Below are the code and all the weights of a small trained network. Each question names an input and a class and asks about switching units off, where a switched-off unit gives its printed mean instead of its output.

import numpy as np


def w(rows, s, z=0):
    codes = np.array(rows[::2]) - 128.0
    scale = np.full(codes.shape[1], s)
    scale[-1] = z or s
    return codes * scale


def f(y):
    return np.maximum(y, 0)


def log_softmax(a):
    a = a - a.max(-1, keepdims=True)
    return a - np.log(np.exp(a).sum(-1, keepdims=True))


def net(x, mask):
    res = np.array(x, float).reshape(1, 8) / 4 @ E
    y = f(res @ A[0][:, :-1].T + A[0][:, -1])
    res = res + np.where(mask, y, B[0][:, -1]) @ B[0][:, :-1]
    return log_softmax(res[-1] @ U[:, :-1].T + U[:, -1])


A, B = {}, {}
E = w([
[182,85,132,86,83,118,123],'x0',
[102,72,191,146,160,117,157],'x1',
[169,205,67,120,166,5,99],'x2',
[156,221,128,139,165,161,69],'x3',
[84,88,97,66,165,132,64],'x4',
[29,98,77,121,16,74,138],'x5',
[71,88,116,241,162,81,67],'x6',
[127,78,49,130,134,180,195],'x7',
],0.011)
A[0] = w([
[199,177,215,69,157,184,219,121],'n1',
[230,32,86,53,110,164,170,41],'n2',
[19,35,118,94,123,56,132,162],'n3',
[111,103,254,33,140,232,123,136],'n4',
[201,171,153,123,166,114,57,211],'n5',
[166,71,181,212,125,57,184,190],'n6',
[207,110,148,56,203,97,65,41],'n7',
[210,132,134,28,225,71,69,157],'n8',
[59,131,185,159,119,165,143,102],'n9',
[81,66,98,178,168,162,129,74],'n10',
[100,105,110,74,56,109,140,90],'n11',
[236,97,157,69,111,137,193,189],'n12',
[165,124,84,201,188,131,143,254],'n13',
[132,242,139,64,113,55,148,251],'n14',
],0.0096,0.0038)
B[0] = w([
[11,155,180,93,192,147,170,234],'n1',
[179,82,8,88,155,210,187,203],'n2',
[6,81,145,79,110,82,135,226],'n3',
[115,144,255,197,213,147,138,232],'n4',
[126,125,120,91,195,85,29,237],'n5',
[185,73,231,164,181,91,76,208],'n6',
[237,148,101,130,177,65,87,205],'n7',
[240,111,102,108,77,45,31,248],'n8',
[145,144,105,95,147,50,83,178],'n9',
[120,182,91,43,174,86,88,189],'n10',
[147,119,118,77,89,61,97,181],'n11',
[129,180,81,76,223,177,177,211],'n12',
[124,115,165,50,190,178,125,216],'n13',
[169,208,151,77,148,61,91,238],'n14',
],0.0096,0.014)
U = w([
[44,97,85,120,127,103,123,189],'0',
[197,167,74,251,104,168,99,6],'1',
[165,206,69,136,158,90,89,155],'2',
[169,65,47,115,105,193,155,116],'3',
[190,100,178,179,161,97,75,176],'4',
[70,146,180,163,190,110,123,151],'5',
[136,164,136,139,166,170,194,75],'6',
[131,131,152,106,39,55,103,85],'7',
],0.013,0.011)

Each question gives the input, the list of numbers given to net, and the class t.
The units are the neurons (one row each of A and B). Each row of codes is followed by its name. A weight is (code - 128) times the scale printed after its matrix; where a second scale follows, it is the last column's (A, B and U).
mask holds one flag per neuron, in row order. A switched-off neuron (its flag False) gives its mean, the last column of its row in B, instead of its output. The means were averaged over made-up inputs and are rounded, as every weight is.
A unit's drop is (log p(t) with every unit on - log p(t) with that unit switched off) / (log p(t) with every unit on - log p(t) with every unit switched off).
The circuit of an input: a set's keep is (log p(t) with only the set's units on - log p(t) with every unit switched off) / (log p(t) with every unit on - log p(t) with every unit switched off). Starting from the 12 units with the biggest drops (on a tie, the unit counted first), units are removed one at a time, each time the one whose removal leaves the highest keep (on an exact tie, the one counted first), for as long as the keep stays at least 0.8.
circuit, biggest first: the units of the circuit, biggest drop first
most important unit: the unit with the biggest drop
top k neurons: the k neurons with the biggest drops, biggest first
drop of u: that unit's drop, to one decimal
input [-4,-8,-8,2,-6,8,-5,3], class 3: most important unit : n3
input [1,-7,-1,4,-6,3,-3,6], class 6: circuit, biggest first : [n8 n5]
input [4,7,-1,8,5,6,-1,-6], class 7: top 2 neurons : [n6 n1]
input [0,7,5,6,-7,1,1,4], class 4: top 3 neurons : [n6 n3 n1]
input [-3,0,-3,0,2,7,-6,7], class 3: top 3 neurons : [n2 n1 n5]
input [-3,-2,-8,8,-6,1,7,8], class 2: top 2 neurons : [n10 n4]
input [-1,1,6,-4,-7,0,0,4], class 4: top 2 neurons : [n6 n1]
input [6,5,0,7,-2,5,8,4], class 5: top 2 neurons : [n8 n6]
input [7,0,-7,7,8,3,-4,1], class 6: top 2 neurons : [n4 n2]
input [-8,1,-2,1,-1,3,1,-4], class 0: top 2 neurons : [n4 n8]
input [3,1,3,-5,5,-7,-8,8], class 3: top 2 neurons : [n2 n8]
input [4,-7,-7,2,3,-5,-4,2], class 6: circuit, biggest first : [n2 n4]
input [-6,5,7,0,-8,2,-1,-5], class 4: top 2 neurons : [n6 n12]
input [1,-5,7,4,4,8,0,0], class 7: most important unit : n12
input [3,7,-3,2,-3,1,0,-8], class 5: top 3 neurons : [n8 n7 n4]
input [-8,0,5,3,4,8,4,-5], class 0: top 3 neurons : [n3 n8 n4]
input [1,5,-6,2,3,8,1,-3], class 0: top 3 neurons : [n3 n8 n14]
input [-8,-6,-5,-8,6,-4,2,7], class 0: drop of n3 : 0.1
input [3,1,-5,-7,-6,6,-5,8], class 3: drop of n2 : 5.9
input [2,3,-5,-1,-2,-2,-6,1], class 6: drop of n8 : 0.0
input [3,8,-4,7,3,2,-3,-6], class 5: most important unit : n4
